Here is a tiny trained network, its code and every weight. The questions are about switching its units off for an input and a target symbol, where a switched-off unit gives its printed mean instead of its output.

import numpy as np


def w(rows, s, z=0):
    codes = np.array(rows[::2]) - 128.0
    scale = np.full(codes.shape[1], s)
    scale[-1] = z or s
    return codes * scale


def norm(h):
    return h / np.sqrt((h * h).mean(-1, keepdims=True) + 1e-5)


def f(y):
    return np.maximum(y, 0)


def softmax(a):
    e = np.exp(a - a.max(-1, keepdims=True))
    return e / e.sum(-1, keepdims=True)


def log_softmax(a):
    a = a - a.max(-1, keepdims=True)
    return a - np.log(np.exp(a).sum(-1, keepdims=True))


def net(x, mask):
    ids = ['ΣΦΨΩαγεζηθλμτ'.index(c) for c in x.split()]
    T = len(ids)
    res = E[ids] + P[:T]
    r = norm(res)
    for j in range(2):
        rows = slice(4 * j, 4 * j + 4)
        q, k, v = (r @ M[0][rows].T for M in (Q, K, V))
        z = softmax(np.where(np.tri(T) > 0, q @ k.T / 4**0.5, -1e9)) @ v
        o = O[0][rows]
        res = res + np.where(mask[j], z, o[:, -1]) @ o[:, :-1]
    y = f(norm(res) @ A[0][:, :-1].T + A[0][:, -1])
    res = res + np.where(mask[2:6], y, B[0][:, -1]) @ B[0][:, :-1]
    return log_softmax(norm(res)[-1] @ U[:, :-1].T + U[:, -1])


Q, K, V, O, A, B = {}, {}, {}, {}, {}, {}
E = w([
[145,186,113,137],'Σ',
[124,71,167,165],'Φ',
[128,28,77,133],'Ψ',
[56,62,222,108],'Ω',
[111,228,179,142],'α',
[212,129,175,29],'γ',
[90,168,227,153],'ε',
[89,141,91,81],'ζ',
[114,164,157,124],'η',
[78,139,185,105],'θ',
[158,121,2,136],'λ',
[175,147,135,179],'μ',
[146,84,85,130],'τ',
],0.021)
P = w([
[39,137,156,200],'0',
[80,132,174,183],'1',
[84,137,209,153],'2',
[78,147,213,138],'3',
[86,153,216,120],'4',
[65,151,219,101],'5',
[59,152,213,78],'6',
[68,165,253,62],'7',
[51,204,229,58],'8',
[48,180,252,23],'9',
],0.0029)
Q[0] = w([
[110,132,91,160],'H1',
[149,155,239,170],'H1',
[111,134,66,152],'H1',
[92,89,48,77],'H1',
[111,81,52,86],'H2',
[56,243,176,7],'H2',
[92,131,125,15],'H2',
[85,66,163,167],'H2',
],0.014)
K[0] = w([
[104,112,150,153],'H1',
[187,148,171,81],'H1',
[82,168,107,186],'H1',
[82,156,77,163],'H1',
[122,78,93,83],'H2',
[148,194,173,26],'H2',
[133,109,153,6],'H2',
[73,103,161,153],'H2',
],0.018)
V[0] = w([
[200,123,89,22],'H1',
[201,171,122,168],'H1',
[209,171,180,48],'H1',
[203,52,153,3],'H1',
[219,25,112,228],'H2',
[172,166,194,28],'H2',
[158,46,85,159],'H2',
[87,210,11,94],'H2',
],0.0066)
O[0] = w([
[120,149,88,46,144],'H1',
[128,187,126,135,76],'H1',
[109,173,13,119,226],'H1',
[112,159,120,86,202],'H1',
[100,254,248,53,3],'H2',
[142,123,141,227,239],'H2',
[97,154,199,78,32],'H2',
[249,56,197,133,59],'H2',
],0.0074,0.0027)
A[0] = w([
[235,178,98,128,54],'N1',
[60,105,1,165,51],'N2',
[48,83,122,68,4],'N3',
[219,162,148,53,61],'N4',
],0.012,0.0024)
B[0] = w([
[187,140,153,53,178],'N1',
[86,191,119,30,254],'N2',
[251,124,90,73,186],'N3',
[1,207,29,140,190],'N4',
],0.01,0.0066)
U = w([
[120,183,161,50,70],'Σ',
[112,103,163,196,222],'Φ',
[86,126,249,105,72],'Ψ',
[115,120,14,212,29],'Ω',
[198,92,196,73,170],'α',
[163,188,81,82,153],'γ',
[255,135,104,152,134],'ε',
[151,145,128,121,2],'ζ',
[115,26,199,125,124],'η',
[179,169,93,216,126],'θ',
[166,57,76,134,192],'λ',
[178,199,204,145,138],'μ',
[37,94,118,138,106],'τ',
],0.016,0.0071)

Each question gives the input, a string of symbols that net reads in full, and the target symbol t.
The units are the heads (4 rows each of Q, K, V and O) and the neurons (one row each of A and B). Each row of codes is followed by its name. A weight is (code - 128) times the scale printed after its matrix; where a second scale follows, it is the last column's (O, A, B and U).
mask holds one flag per unit, heads first, then neurons. A switched-off unit (its flag False) gives its mean, the last column of its rows in O or B, instead of its output. The means were averaged over made-up inputs and are rounded, as every weight is.
A unit's drop is (log p(t) with every unit on - log p(t) with that unit switched off) / (log p(t) with every unit on - log p(t) with every unit switched off).
The circuit of an input: a set's keep is (log p(t) with only the set's units on - log p(t) with every unit switched off) / (log p(t) with every unit on - log p(t) with every unit switched off). Starting from all 6 units, units are removed one at a time, each time the one whose removal leaves the highest keep (on an exact tie, the one counted first), for as long as the keep stays at least 0.8.
units of the circuit, in order: the units of the circuit, biggest drop first
k most important neurons: the k neurons with the biggest drops, biggest first
which heads matter: for each layer, one digit per head in row order, 1 if its drop is at least 0.15 and else 0, layers parted by /
drop of u: that unit's drop, to one decimal
input τ Σ θ θ τ Φ ε, target Φ: units of the circuit, in order : H2, H1
input ε ζ η λ η τ μ η θ, target τ: units of the circuit, in order : H2, H1, N2, N3
input θ μ η μ α ε ε, target Φ: units of the circuit, in order : H2, N4
input τ μ ζ Φ τ λ θ θ, target τ: units of the circuit, in order : H2
input Ω Ψ η Σ, target ε: which heads matter : 11
input θ η Φ γ Φ, target Σ: which heads matter : 00
input ζ Σ μ θ α λ ε θ Ω, target η: which heads matter : 10
input ε μ η ε α Σ Φ, target Ψ: which heads matter : 11
input ζ η Ω, target η: 2 most important neurons : N4, N3
input λ Ω θ μ τ Ψ, target α: 2 most important neurons : N3, N2
input Ψ θ τ λ Ψ α ε η, target Ω: drop of H1 : 0.3
input η α γ ε Σ μ θ, target γ: drop of H1 : 1.4
input γ θ θ μ Ω Φ, target γ: drop of H2 : -0.1
input θ ε θ α, target θ: most important neuron : N4
